Below are the code and all the weights of a small trained network. Each question names an input and a class and asks about switching units off, where a switched-off unit gives its printed mean instead of its output.

import numpy as np


def w(rows, s, z=0):
    codes = np.array(rows[::2]) - 128.0
    scale = np.full(codes.shape[1], s)
    scale[-1] = z or s
    return codes * scale


def f(y):
    return y / 2 * (1 + np.tanh(0.7978845608 * (y + 0.044715 * y**3)))


def log_softmax(a):
    a = a - a.max(-1, keepdims=True)
    return a - np.log(np.exp(a).sum(-1, keepdims=True))


def net(x, mask):
    res = np.array(x, float).reshape(1, 8) / 4 @ E
    y = f(res @ A[0][:, :-1].T + A[0][:, -1])
    res = res + np.where(mask, y, B[0][:, -1]) @ B[0][:, :-1]
    return log_softmax(res[-1] @ U[:, :-1].T + U[:, -1])


A, B = {}, {}
E = w([
[249,136,163,178,240,175,81,140,115],'x0',
[116,2,129,62,164,50,245,169,72],'x1',
[191,75,99,119,29,175,161,116,201],'x2',
[89,184,182,205,109,214,152,217,38],'x3',
[134,62,248,4,53,97,69,222,77],'x4',
[128,130,151,65,39,62,3,72,108],'x5',
[102,144,2,83,126,84,112,86,111],'x6',
[77,149,169,173,60,44,146,99,69],'x7',
],0.005)
A[0] = w([
[175,145,140,171,157,251,154,182,167,166],'N1',
[195,149,86,82,135,187,33,136,184,149],'N2',
[205,115,156,180,181,127,147,150,123,161],'N3',
[156,136,141,166,115,199,166,151,139,122],'N4',
[198,90,224,165,220,145,131,127,151,196],'N5',
[126,159,113,155,154,111,129,152,64,122],'N6',
[161,166,112,80,135,77,131,141,133,114],'N7',
[102,103,176,101,111,101,155,135,101,252],'N8',
[89,117,23,101,173,155,200,130,190,202],'N9',
[99,122,92,121,136,136,172,143,171,127],'N10',
[76,136,210,87,98,182,116,242,64,188],'N11',
[127,136,122,125,133,139,131,128,131,102],'N12',
[133,106,133,154,105,111,113,122,132,176],'N13',
[151,75,123,92,206,119,108,126,141,162],'N14',
[117,129,132,149,153,154,143,140,157,143],'N15',
[161,89,138,62,221,119,121,136,148,191],'N16',
[128,101,161,89,80,147,60,105,216,195],'N17',
[135,125,138,117,101,132,106,108,151,226],'N18',
[76,228,140,192,218,180,64,117,152,144],'N19',
[112,121,111,156,134,86,150,108,155,150],'N20',
],0.012,0.0021)
B[0] = w([
[200,43,172,217,161,195,65,172,121,223],'N1',
[161,80,32,135,161,57,109,54,145,207],'N2',
[167,107,163,137,154,158,222,107,112,185],'N3',
[160,31,164,128,160,186,91,123,151,174],'N4',
[158,119,118,75,126,115,250,121,48,214],'N5',
[60,101,150,86,89,165,125,97,134,160],'N6',
[104,132,97,164,117,146,107,160,162,144],'N7',
[43,116,109,107,109,157,89,135,77,192],'N8',
[167,111,130,136,177,117,230,19,40,222],'N9',
[173,156,119,114,153,107,165,104,121,162],'N10',
[34,140,180,57,58,150,209,189,35,248],'N11',
[154,156,133,152,137,97,114,147,120,127],'N12',
[75,83,114,87,132,186,131,74,166,138],'N13',
[129,98,120,147,111,114,65,168,53,179],'N14',
[195,162,140,147,122,116,116,160,133,149],'N15',
[89,47,85,144,105,142,66,161,76,196],'N16',
[145,161,119,57,58,91,155,169,254,196],'N17',
[86,85,116,77,118,163,134,87,200,154],'N18',
[23,231,202,171,137,184,99,51,195,228],'N19',
[96,121,121,102,130,151,130,71,74,155],'N20',
],0.015,0.011)
U = w([
[74,112,99,182,158,145,3,94,99,73],'0',
[188,86,79,141,128,111,20,125,224,69],'1',
[177,199,138,147,150,88,97,201,129,1],'2',
[61,229,140,90,99,116,115,76,192,127],'3',
[167,124,190,176,185,190,141,111,99,140],'4',
[58,104,168,84,63,159,72,234,84,195],'5',
[161,88,55,86,147,73,163,86,62,216],'6',
],0.0068,0.002)

Each question gives the input, the list of numbers given to net, and the class t.
The units are the neurons (one row each of A and B). Each row of codes is followed by its name. A weight is (code - 128) times the scale printed after its matrix; where a second scale follows, it is the last column's (A, B and U).
mask holds one flag per neuron, in row order. A switched-off neuron (its flag False) gives its mean, the last column of its row in B, instead of its output. The means were averaged over made-up inputs and are rounded, as every weight is.
A unit's drop is (log p(t) with every unit on - log p(t) with that unit switched off) / (log p(t) with every unit on - log p(t) with every unit switched off).
The circuit of an input: a set's keep is (log p(t) with only the set's units on - log p(t) with every unit switched off) / (log p(t) with every unit on - log p(t) with every unit switched off). Starting from the 12 units with the biggest drops (on a tie, the unit counted first), units are removed one at a time, each time the one whose removal leaves the highest keep (on an exact tie, the one counted first), for as long as the keep stays at least 0.8.
units of the circuit, in order: the units of the circuit, biggest drop first
most important unit: the unit with the biggest drop
top k neurons: the k neurons with the biggest drops, biggest first
drop of u: that unit's drop, to one decimal
input [-1,8,7,1,-1,3,-1,7], class 5: units of the circuit, in order	(N9)
input [6,-1,-5,-5,2,1,6,6], class 0: top 2 neurons	(N11 N17)
input [2,-3,6,5,-7,7,8,-3], class 1: units of the circuit, in order	(N11 N5)
input [1,-7,8,-8,-4,-2,0,4], class 1: units of the circuit, in order	(N11 N17)
input [-8,-5,-7,4,2,-7,5,-6], class 4: units of the circuit, in order	(N9 N2)
input [4,-3,5,-5,5,1,-3,-5], class 1: top 3 neurons	(N17 N9 N11)
input [8,-8,-3,-2,8,-7,6,-2], class 0: units of the circuit, in order	(N2 N19)
input [-2,-5,-8,-6,4,-5,4,3], class 3: units of the circuit, in order	(N1 N19)
input [-2,-5,7,-1,3,-8,1,-6], class 1: top 4 neurons	(N2 N11 N1 N17)
input [3,-8,5,5,5,1,1,-5], class 1: top 3 neurons	(N2 N1 N17)
input [6,-4,0,-2,-7,8,-1,-8], class 1: top 2 neurons	(N2 N17)
input [-4,5,-5,-3,-4,4,-6,5], class 0: top 3 neurons	(N11 N5 N17)
input [-1,-3,-6,-6,-2,6,7,4], class 3: top 2 neurons	(N1 N16)
input [-8,-2,-7,-6,-4,7,3,7], class 3: units of the circuit, in order	(N1 N9)
input [5,2,-2,-1,-4,7,5,-7], class 0: most important unit	N5
input [5,2,-5,-7,1,-7,-5,6], class 6: top 3 neurons	(N5 N19 N1)
input [-4,4,0,-7,3,1,-3,-4], class 5: top 2 neurons	(N2 N16)
input [2,8,0,-7,1,4,4,-2], class 0: top 3 neurons	(N11 N5 N16)
input [-5,-5,0,-2,-6,8,7,-5], class 3: top 2 neurons	(N17 N1)
input [-2,-7,-1,-6,-8,3,-2,-1], class 3: top neuron	(N19)
input [6,-2,3,-4,5,-5,2,-6], class 6: top 2 neurons	(N5 N2)
input [6,1,-8,-3,3,4,-8,1], class 5: drop of N9	0.3
input [7,-7,-4,6,5,8,1,4], class 3: drop of N19	0.4
input [6,5,-5,2,3,-2,7,5], class 5: drop of N15	0.0
